Small tables with named rows and columns. After each table, cells are looked up by row and column.

Zor:
columns: Zanad, Tetides, Zigibu, Voko, Suri, Zaz, Dokuda, Teso, Fip, Vev
Nanib: [200, 185, 186, 63, 163, 80, 203, 175, 195, 102]
Nur: [86, 31, 47, 230, 137, 157, 114, 173, 127, 118]
Ris: [178, 176, 129, 126, 152, 111, 228, 207, 215, 77]
Rol: [153, 84, 63, 232, 187, 165, 98, 88, 121, 46]
Gamizav: [166, 163, 188, 114, 88, 233, 190, 85, 23, 57]

Teso of Gamizav: 85
Suri of Nanib: 163
Vev of Ris: 77
Fip of Ris: 215
Tetides of Gamizav: 163
Zanad of Ris: 178
Row with the largest Zanad: Nanib

Mevatog =
	Fosura	Lapupup	Losonu	Sab
Deboko	0.67	0.82	0.64	0.60
Fov	0.54	0.31	0.63	0.70
Ratili	0.50	0.39	0.70	0.93
Zuv	0.64	0.90	0.50	0.84
Lukogar	0.38	0.44	0.90	0.92
Zilaz	0.68	0.64	0.62	0.41
Vaniki	0.39	0.28	0.74	0.91
Vul	0.58	0.28	0.32	0.97
Sifu	0.82	0.71	0.65	0.63
Fateku	0.57	0.38	0.23	0.85

Fosura of Zuv = 0.64
Losonu of Fov = 0.63
Sab of Zilaz = 0.41
Losonu of Vaniki = 0.74
Lapupup of Deboko = 0.82
Fosura of Lukogar = 0.38
Sab of Fateku = 0.85
Fosura of Fov = 0.54
Sab of Sifu = 0.63
Losonu of Deboko = 0.64

Zab =
cols = Mut, Pizubip, Guvum, Tutel, Ropam, Dibo
Dafu: [117, 169, 136, 205, 100, 69]
Zutemug: [124, 166, 145, 191, 96, 66]
Dit: [139, 161, 127, 174, 118, 64]
Bigovin: [137, 182, 123, 163, 129, 60]
Sebo: [136, 153, 125, 166, 129, 60]
Nabigu: [101, 125, 110, 207, 145, 69]
Lin: [142, 176, 133, 189, 110, 76]
Fep: [156, 163, 144, 183, 91, 69]
Femit: [117, 142, 139, 196, 100, 72]
Pes: [117, 147, 141, 213, 97, 69]

Sebo, Dibo -> 60
Zutemug, Ropam -> 96
Lin, Pizubip -> 176
Dafu, Dibo -> 69
Lin, Dibo -> 76
Femit, Tutel -> 196
Femit, Mut -> 117
Fep, Ropam -> 91
Pes, Dibo -> 69
Sebo, Guvum -> 125
Pes, Tutel -> 213
Lin, Tutel -> 189
Sebo, Mut -> 136
Dafu, Mut -> 117
Dit, Ropam -> 118

Fal:
cols = Dip, Kig, Kifa, Geveb, Pozuzo, Tuvemul, Momug, Sug, Sop
Zal: [87, 63, 91, 112, 133, 22, 129, 107, 121]
Zuk: [152, 148, 115, 170, 60, 160, 74, 141, 80]
Paz: [165, 158, 69, 127, 94, 115, 123, 139, 88]
Moru: [153, 176, 77, 99, 97, 128, 91, 111, 123]
Numino: [68, 95, 209, 143, 123, 147, 59, 112, 74]
Fovina: [130, 103, 130, 193, 60, 115, 94, 166, 75]
Gevi: [86, 113, 150, 101, 181, 129, 89, 74, 56]
Mubufa: [129, 142, 133, 126, 80, 195, 88, 122, 50]
Geg: [99, 57, 65, 74, 100, 64, 192, 129, 65]
Bisoloz: [139, 108, 109, 153, 56, 107, 146, 184, 70]
Zak: [106, 107, 59, 60, 89, 38, 123, 105, 178]

What is the Pozuzo of Fovina in Fal? 60
What is the Dip of Zuk in Fal? 152
What is the Dip of Numino in Fal? 68
What is the Sug of Numino in Fal? 112
What is the Geveb of Fovina in Fal? 193
What is the Sug of Bisoloz in Fal? 184
What is the Tuvemul of Gevi in Fal? 129
What is the Sop of Paz in Fal? 88
What is the Pozuzo of Paz in Fal? 94
What is the Momug of Paz in Fal? 123
What is the Dip of Mubufa in Fal? 129
What is the Dip of Zak in Fal? 106
What is the Kig of Bisoloz in Fal? 108
What is the Tuvemul of Moru in Fal? 128

Mavun:
	Regaku	Kevoso	Bivo	Vekika	Gire	Lusuvad	Fur	Gur
Vav	67	71	91	50	51	71	70	48
Gebom	25	74	69	25	48	6	25	18
Sot	49	89	66	34	23	37	36	32
Rutuze	23	88	75	14	40	12	37	2

Sot, Lusuvad => 37
Gebom, Vekika => 25
Rutuze, Gire => 40
Sot, Fur => 36
Gebom, Regaku => 25
Rutuze, Kevoso => 88
Gebom, Lusuvad => 6
Vav, Regaku => 67
Row with the largest Vekika: Vav

Buv =
        Sulolu    Veg  Pezenef   Dase
Tirimi   -0.65   0.48    -2.34  -0.94
Vatu     -0.62   0.93    -2.39  -0.80
Ziv      -0.57   1.72    -2.55  -0.47
Fero     -2.10  -2.14    -2.05  -1.93
Minipo   -5.68  -6.12    -1.01  -1.37
Dos      -0.91   4.55    -3.43   0.24
Nasovo   -1.83  -1.73    -2.05  -1.91
Fenar    -5.75  -6.22    -0.76  -0.60
Makasa   -1.61   5.90    -3.51   0.41

Makasa, Veg => 5.90
Makasa, Dase => 0.41
Makasa, Pezenef => -3.51
Fero, Dase => -1.93
Tirimi, Dase => -0.94
Ziv, Dase => -0.47
Dos, Dase => 0.24
Minipo, Sulolu => -5.68
Fero, Pezenef => -2.05
Ziv, Pezenef => -2.55
Nasovo, Pezenef => -2.05
Fenar, Sulolu => -5.75
Row with the largest Veg: Makasa

